[ 0.16 -0.53  0.70 -0.57 -0.31  0.62 -0.22 -1.70 -0.73  0.51 -0.16  0.44
  0.12  0.74  0.21 -1.70  0.64  2.48 -8.11 -0.67  0.51  0.71  0.84 -0.35
 -1.70 -1.09 -0.34  1.14 -0.61 -0.91  1.93 -2.60 -0.80  0.01 -0.13  0.09
 -0.80 -0.04 -1.25  0.33  0.48 -0.67  0.17 -0.23 -0.52 -1.63  0.94 -0.72
  0.36  0.57 -0.14 -1.25  1.24  3.19  0.29 -0.29  0.06  0.19 -0.29  1.67
  1.09  0.37  0.58 -0.35 -0.80 -2.33 -0.96 -0.07  2.54 -1.20 -0.05  0.09
 -0.46 -0.19 -1.78  2.98]  RQ.SC
[-0.62  0.17 -0.03 -0.18 -0.06  0.33  0.88  0.58 -0.02  1.57  0.25 -0.43
 -0.31  0.11  0.95  1.44 -0.07 -0.81 -7.52  0.07  1.00 -0.47 -0.11  0.83
 -2.77 -1.72  0.56 -0.41  0.81 -0.05  0.86 -1.86 -1.14  0.96 -0.70  0.66
 -0.60  0.10 -2.09  2.32  2.29 -1.56  0.38 -0.33  1.45 -0.97  1.10 -0.43
 -1.77 -0.98 -0.84 -0.08  0.67 -0.31 -1.13  0.88 -0.60 -0.26 -0.72 -2.76
 -0.27  0.13 -1.25  0.15  0.33 -0.64 -1.78  8.72  2.22 -0.68 -0.97 -0.47
  0.32  0.60 -1.62  0.21]  RQ.DP
[-0.54  0.47  0.31 -1.20  0.02 -1.19  0.01 -0.66  2.04  2.35  0.28  0.39
  1.28  0.41  1.56 -1.76  0.88  0.64 -8.72 -1.16  0.41  0.73  2.09 -0.21
 -0.24 -3.38  1.09 -0.83 -0.62 -0.59  1.59 -2.19 -1.42  0.15  0.32  0.26
 -0.95  0.04 -2.10  0.67  0.31 -0.31  1.20  3.34 -1.99 -0.46 -0.10  1.45
  0.78 -0.20  4.70 -4.29 -0.51  2.09  0.34 -0.99 -1.18 -1.29  0.15  1.40
  1.62  0.20 -2.65 -0.09  0.70 -0.83 -0.02 -1.45 -0.50  0.49 -0.46 -0.75
 -1.39  0.01 -1.72  1.36]  RQ.DP
[ 0.19 -0.58  0.34 -1.58 -0.08  2.97  0.60  1.08  0.01 -1.33 -0.21  0.64
 -0.06 -0.17 -0.34 -0.15  3.27  1.04 -3.04  0.13  1.26 -0.30  0.50  1.80
 -0.23  0.19  0.39 -0.32 -0.34 -0.65  0.98 -3.75 -1.91  0.71  0.14  1.49
 -0.64 -0.20 -3.99  0.03 -0.13 -0.57 -1.17  0.51  0.86 -0.87 -0.73  0.79
  0.63  0.60  1.00 -2.55  0.72  2.00  0.62 -0.05 -0.26  1.47 -1.35 -0.32
  0.64 -0.17 -0.43  0.25 -1.09 -0.07 -1.20 -1.88  2.24  0.52  0.73 -0.13
 -1.10 -0.04 -1.20  0.16]  RQ.SC
[-0.04 -1.31  0.45 -1.95 -0.48 -0.76 -0.12  0.59 -0.76 -4.28  1.06  0.63
 -0.28 -0.37  0.56  0.95  0.38  0.33  6.85  1.96  0.86  1.48 -0.57 -0.91
  0.01  1.66  0.69 -0.10  0.17 -0.11 -2.14 -1.45  1.19 -1.14 -0.79  1.10
  0.89  0.98 -5.55  2.36  1.37  0.68  0.20 -0.82  0.41  1.33  0.75 -0.47
  0.30  0.56 -0.60 -1.76  0.24  4.27 -1.11 -0.48  1.31 -0.54 -0.01  1.08
  1.09  0.01  1.16  1.24 -1.54 -0.25  0.01  0.27  0.40  0.25 -2.02  0.24
  0.13  0.63  0.78 -3.25]  HP.GB
[-2.55 -0.53 -1.74 -1.27 -0.46  1.28  1.50  0.65 -0.10  3.00  0.69  0.82
  1.03  0.06 -0.36 -0.74 -0.53 -1.04 -8.08  1.86  0.10 -1.22 -1.53 -0.72
 -1.21  0.67 -1.24  0.14 -0.17 -0.62  1.70 -2.67 -0.66  0.62  0.88  0.07
 -0.80 -0.67  2.54 -0.53  0.98 -1.47 -0.12  2.86  0.33 -2.29 -1.51  1.10
 -0.02  0.72  1.40 -2.90 -1.41  2.02  0.39 -0.20 -0.51 -0.25  0.31 -0.85
  1.70 -1.23 -2.64 -0.26  1.45 -2.33 -1.06  0.16 -0.46 -0.04 -3.92 -0.11
 -0.67 -0.07 -1.95  1.38]  RQ.SC
[-0.77  0.34 -1.10  2.46 -1.92  1.59  0.49  0.06 -0.28  2.90 -0.22  4.16
 -0.22  1.38 -0.26  0.74 -0.25 -0.57 -8.08 -0.70  1.57  3.22  0.49 -0.74
 -3.44  1.42  0.91  0.05  1.81  0.61 -0.10 -2.21 -1.09  5.73  0.13  0.99
 -0.40  0.22  1.72  1.42  0.41 -1.59  0.02  1.43  0.57  0.89  0.08  0.81
  0.09  0.51  0.91 -0.94  1.61  1.43 -0.18  0.71  0.16 -0.08 -0.21 -1.58
 -0.15  0.35 -1.58  0.09 -1.01 -0.55 -1.92 -1.12  1.16 -1.42 -3.62  0.57
 -0.42  1.37 -2.08 -0.09]  RQ.DP
[ 0.56 -0.42 -0.70  3.58  0.54  2.00  1.25  0.23  0.14 -0.04  1.36 -0.55
 -0.56  0.15  0.24 -0.96  2.03  1.54 -6.35 -0.51  1.12  1.24  0.62  0.52
 -0.42 -1.28  0.56 -1.86 -0.85 -0.35 -0.16 -5.19 -1.92 -0.77  1.19  0.43
 -1.45 -0.30  0.14  5.61  0.35 -0.54  3.03  2.32  0.06 -0.77 -1.03  0.14
 -4.02  0.60  1.20 -2.20  1.14  2.80 -1.04  0.61 -0.24  0.72 -1.60  0.05
  0.07  0.48 -1.10 -0.41  0.66  1.66 -0.48 -0.65  3.49  0.85  0.24 -0.23
 -4.54 -1.75 -1.08  0.07]  RQ.Fq
[-1.17 -0.56  4.02  2.99 -0.38  1.89  0.52  0.53 -0.71  0.72  0.10  0.69
  0.92  0.25  0.91 -0.96 -1.09  2.19 -8.72 -0.63  1.30  2.37  0.31  0.05
 -1.36 -1.79  1.01 -0.39 -1.59 -0.31  0.59 -2.26 -1.47 -0.49  0.56  0.05
 -0.53  0.17  1.04  2.90  0.39 -0.94  1.62  2.53  0.17 -1.00 -0.15  0.81
  0.25  0.19  1.88 -2.84  0.74  2.89 -0.49 -1.38 -0.28 -0.27 -0.51 -1.23
  1.60  0.22 -1.41 -0.35  0.44  1.83 -0.89 -0.48  3.08 -0.74 -1.64  0.82
 -0.93 -0.78 -2.01  0.43]  RQ.Fq
[ 0.03  0.11 -0.43  1.24 -0.99  2.00  0.41 -1.00 -0.43  1.09  0.44  1.11
 -0.66 -0.16  0.37 -0.22  1.18  1.33 -3.78 -1.10  0.85 -0.08  1.24  0.45
 -0.63 -1.34  2.86 -0.47 -1.07 -0.21  1.49 -2.84 -1.21  0.05 -0.32  1.19
  0.44  0.63 -1.07  1.28  0.28 -0.92  1.25  1.06  1.05 -0.69 -0.56 -1.26
  0.82 -0.31 -0.57 -0.17  1.30  0.76 -0.81  0.95 -0.99 -0.50  0.02 -2.24
  1.40 -0.06 -0.78  1.09 -1.05  0.45 -0.42 -0.81  0.22  0.43 -0.25  0.80
 -1.28 -0.18 -1.55  0.14]  RQ.SC
[ 0.03  0.83 -1.34  0.96 -0.42  0.19  0.41 -0.01 -3.32  3.21 -0.68 -0.50
 -1.14  1.25  0.08 -0.40  0.44  1.46 -7.30 -0.64  1.01  4.09 -2.18 -0.69
 -4.33 -1.72  1.20  0.72  1.11 -0.24  0.65 -0.79  1.79  0.01 -0.12  1.51
 -0.49  0.85  1.15  2.21 -0.90 -1.80 -1.80 -1.58  0.69 -0.30  1.38 -1.49
  0.01 -1.66 -2.85  2.67  0.17 -1.79 -0.82  0.79 -0.91  0.89 -0.72 -4.50
  1.01  0.09  0.43 -1.58 -1.61  4.08 -2.04 -0.36  4.46 -0.50 -3.06 -0.03
  0.21  0.30 -0.81 -0.33]  RQ.SC
[-0.72 -2.99 -0.15 -4.47  0.07 -1.30 -2.04  0.07  0.07 -3.79 -0.96  1.93
 -0.02  0.23  0.94 -1.09 -0.23 -0.32  2.62  0.18  0.18  1.59  1.70  0.98
 -0.33  0.86 -1.03 -0.50 -0.61 -0.48 -0.28  2.49  0.56  0.80 -0.41  0.22
  1.35 -0.32  1.55  2.17  5.46 -0.21  1.08  1.15  0.39  1.15  1.33  2.22
 -0.59  0.69  1.81  0.63 -2.45 -0.63 -0.71 -3.92  0.81  0.72  1.27  1.39
  2.31  1.12 -0.72  0.05  0.68 -0.74  0.59 -0.86 -2.33  0.62  0.82 -0.13
  0.59  0.77 -0.78 -1.60]  HP.GB
[ 0.56 -0.21  0.08  1.94  2.50  0.91  0.68 -0.24 -0.78  3.07  0.50  0.62
 -2.08  0.33 -0.46 -2.18 -0.26  0.58 -8.51 -0.99  0.31  1.07  0.74  0.51
  0.73 -1.96 -0.04 -0.32 -1.00  0.48  2.31 -1.93 -1.48  0.21 -0.03  0.04
 -1.41  0.62  0.45 -0.22 -0.02  0.48  0.32  3.41 -0.87 -4.18 -0.23  0.88
  0.80  0.75  1.73 -3.85 -0.61  3.10  1.13 -0.69 -0.04 -0.83 -0.11  0.79
  2.03  0.40 -0.42 -0.62 -0.20 -1.09 -0.66 -0.24 -0.03  0.06 -1.68 -0.37
 -0.77  0.11 -0.24  0.76]  RQ.SC
[ 0.70 -1.13  0.21  0.81 -0.75  1.82  0.60  0.02 -1.04  2.00 -0.04  0.58
 -1.10 -0.19 -0.15 -0.62  0.75  1.02 -5.04 -0.17  0.69  1.53 -0.22 -1.00
 -1.86 -0.11  0.38  0.56  0.45 -0.59  0.16 -2.36 -1.02  0.51  1.34  0.19
 -0.62  0.55 -2.09  0.46 -0.14 -0.94  0.51  0.20  0.26 -0.81 -1.39 -0.69
  0.41  0.93 -1.44 -0.97  0.68  1.65  0.97  1.18 -0.09  0.10 -0.56 -1.76
  0.75 -0.12 -0.72 -0.05 -1.23 -0.56 -0.94 -0.45  1.03 -0.80 -1.58  0.68
 -0.58 -0.41 -3.54  0.00]  RQ.DP
[-0.10 -2.03 -0.24 -2.38  3.10 -2.14 -1.03  1.43  0.01 -1.96  0.12  2.56
  1.34  0.96  1.10  0.20 -0.92 -1.31  5.16 -0.48  0.13  0.15  0.23  0.91
  1.27  0.90 -0.61 -0.04 -0.91 -1.34  0.59  0.39 -0.92  0.41  0.54  0.97
  1.10  0.11  3.43  1.35  2.40  1.24  0.07  1.25 -1.67  1.85  0.33  1.97
 -0.33  0.75  2.43 -2.69 -1.88  0.81  0.26 -1.39  1.71 -0.72 -0.84  2.58
  1.19  0.18  0.48 -0.74  0.66 -1.90 -0.02  0.25 -1.13 -0.57 -0.42  0.15
 -0.80  0.88 -0.54  2.50]  HP.RN
[-0.24 -0.51  0.08 -0.94 -1.90  2.18  0.47 -0.90 -0.03  1.43  0.38 -1.04
 -0.97  1.16  0.38  0.38  0.36  1.42 -8.72 -0.97  1.18 -1.14  0.90  0.34
 -1.80 -2.14  1.44 -0.85 -0.13 -0.64  0.20 -4.85 -1.31 -0.15 -1.15  0.63
 -0.40 -2.24 -8.57  0.72  0.76 -1.28  0.19  0.58  0.33 -0.09 -0.41 -0.16
  0.68  0.36  0.36 -0.21  2.05  1.95  0.75  0.50  0.05 -0.13  0.22 -0.36
  0.81  1.62 -1.89  1.42 -0.42 -0.30 -1.20 -1.53 -0.50 -0.83 -1.56  0.12
 -0.20  0.96 -1.71 -0.50]  RQ.SC
[-1.00 -0.67 -0.98  2.36 -1.10  0.73  0.67  1.76  1.22 -0.09  0.30 -0.77
 -0.73 -0.35  0.29 -0.61  0.05  0.87 -7.03  0.16  2.68  0.42 -0.09 -0.50
 -2.06 -2.55  1.25 -0.41 -0.39 -2.95  0.74 -3.57 -0.55 -0.44 -0.06  1.45
  0.14 -0.43 -4.71  1.02  0.18 -1.27  0.55  0.84  0.49  0.12  1.28 -0.70
  1.05  0.00 -0.15  1.57  0.87  1.25 -0.36  0.20 -0.66 -0.28 -0.81 -0.77
  1.15 -0.06  0.14  1.38  0.71  2.21  0.35  0.03  1.39 -0.26 -0.81  0.10
 -0.17 -0.15 -3.62  0.57]  RQ.Fq
